Below are the code and all the weights of a small trained network. Each question names an input and a class and asks about switching units off, where a switched-off unit gives its printed mean instead of its output.

import numpy as np


def w(rows, s, z=0):
    codes = np.array(rows[::2]) - 128.0
    scale = np.full(codes.shape[1], s)
    scale[-1] = z or s
    return codes * scale


def norm(h):
    return h / np.sqrt((h * h).mean(-1, keepdims=True) + 1e-5)


def f(y):
    return np.maximum(y, 0)


def log_softmax(a):
    a = a - a.max(-1, keepdims=True)
    return a - np.log(np.exp(a).sum(-1, keepdims=True))


def net(x, mask):
    res = np.array(x, float).reshape(1, 8) / 4 @ E
    u = 0
    for l in range(3):
        y = f(norm(res) @ A[l][:, :-1].T + A[l][:, -1])
        res = res + np.where(mask[u : u + 4], y, B[l][:, -1]) @ B[l][:, :-1]
        u += 4
    return log_softmax(norm(res)[-1] @ U[:, :-1].T + U[:, -1])


A, B = {}, {}
E = w([
[182,72,177,252],'x0',
[186,84,213,109],'x1',
[73,181,49,150],'x2',
[128,121,132,129],'x3',
[129,127,129,129],'x4',
[122,131,133,129],'x5',
[126,130,129,126],'x6',
[124,126,134,129],'x7',
],0.0016)
A[0] = w([
[127,127,112,254,135],'L0N0',
[120,146,167,58,152],'L0N1',
[71,203,46,106,254],'L0N2',
[140,185,161,92,122],'L0N3',
],0.0036,0.0013)
B[0] = w([
[169,43,87,16,226],'L0N0',
[92,69,52,183,181],'L0N1',
[124,69,232,175,251],'L0N2',
[97,4,90,104,157],'L0N3',
],0.0028,0.003)
A[1] = w([
[149,152,107,101,1],'L1N0',
[154,107,66,196,147],'L1N1',
[66,253,29,119,251],'L1N2',
[106,85,184,100,216],'L1N3',
],0.0044,0.00066)
B[1] = w([
[95,79,117,104,128],'L1N0',
[84,122,94,6,184],'L1N1',
[230,67,254,218,175],'L1N2',
[148,131,38,125,254],'L1N3',
],0.0028,0.0027)
A[2] = w([
[116,32,120,108,230],'L2N0',
[170,169,115,138,74],'L2N1',
[108,25,98,157,2],'L2N2',
[5,102,53,166,188],'L2N3',
],0.0027,0.00078)
B[2] = w([
[136,252,84,128,252],'L2N0',
[128,112,88,135,128],'L2N1',
[99,191,71,58,200],'L2N2',
[54,210,218,191,189],'L2N3',
],0.0028,0.0034)
U = w([
[41,214,90,131,62],'0',
[199,119,71,62,66],'1',
[145,112,254,233,251],'2',
],0.0071,0.0016)

Each question gives the input, the list of numbers given to net, and the class t.
The units are the neurons (one row each of A and B). Each row of codes is followed by its name. A weight is (code - 128) times the scale printed after its matrix; where a second scale follows, it is the last column's (A, B and U).
mask holds one flag per neuron, layer by layer. A switched-off neuron (its flag False) gives its mean, the last column of its row in B, instead of its output. The means were averaged over made-up inputs and are rounded, as every weight is.
A unit's drop is (log p(t) with every unit on - log p(t) with that unit switched off) / (log p(t) with every unit on - log p(t) with every unit switched off).
The circuit of an input: a set's keep is (log p(t) with only the set's units on - log p(t) with every unit switched off) / (log p(t) with every unit on - log p(t) with every unit switched off). Starting from all 12 units, units are removed one at a time, each time the one whose removal leaves the highest keep (on an exact tie, the one counted first), for as long as the keep stays at least 0.8.
circuit, biggest first: the units of the circuit, biggest drop first
top k neurons: the k neurons with the biggest drops, biggest first
k most important neurons of layer l: the k neurons of layer l with the biggest drops, biggest first
drop when u is switched off: that unit's drop, to one decimal
input [-8,-1,8,-2,8,4,0,-6], class 2: top 2 neurons -> (L1N2, L0N0)
input [-4,-1,5,-7,-7,5,-3,1], class 2: circuit, biggest first -> (L1N2)
input [2,6,2,-7,-6,-7,6,8], class 1: top 2 neurons -> (L0N2, L2N3)
input [-2,0,-3,-1,0,-2,-1,0], class 0: circuit, biggest first -> (L0N0, L0N1)
input [-2,8,3,-6,-7,-4,6,0], class 0: top 3 neurons -> (L0N1, L0N0, L1N2)
input [5,-3,-8,-7,-6,-2,7,5], class 1: circuit, biggest first -> (L0N2, L2N3)
input [5,-1,-6,-3,2,-3,-3,-3], class 1: top 4 neurons -> (L0N2, L2N3, L1N2, L0N0)
input [-1,-3,-6,-7,-4,7,4,-4], class 0: top 3 neurons -> (L0N0, L2N3, L0N1)
input [-4,-5,1,3,4,0,-3,7], class 2: top 2 neurons -> (L0N0, L1N2)
input [-1,-2,5,-1,4,-6,-2,5], class 2: top 2 neurons -> (L2N3, L0N0)
input [5,-4,0,6,-8,-2,0,-2], class 1: 2 most important neurons of layer 0 -> (L0N0, L0N1)
input [-1,-2,-5,2,2,4,-5,2], class 0: drop when L0N1 is switched off -> 0.2
input [-6,-7,3,2,-2,5,-1,0], class 2: drop when L1N2 is switched off -> 0.4
input [-5,-5,8,3,6,-1,-2,8], class 2: drop when L1N2 is switched off -> 0.4
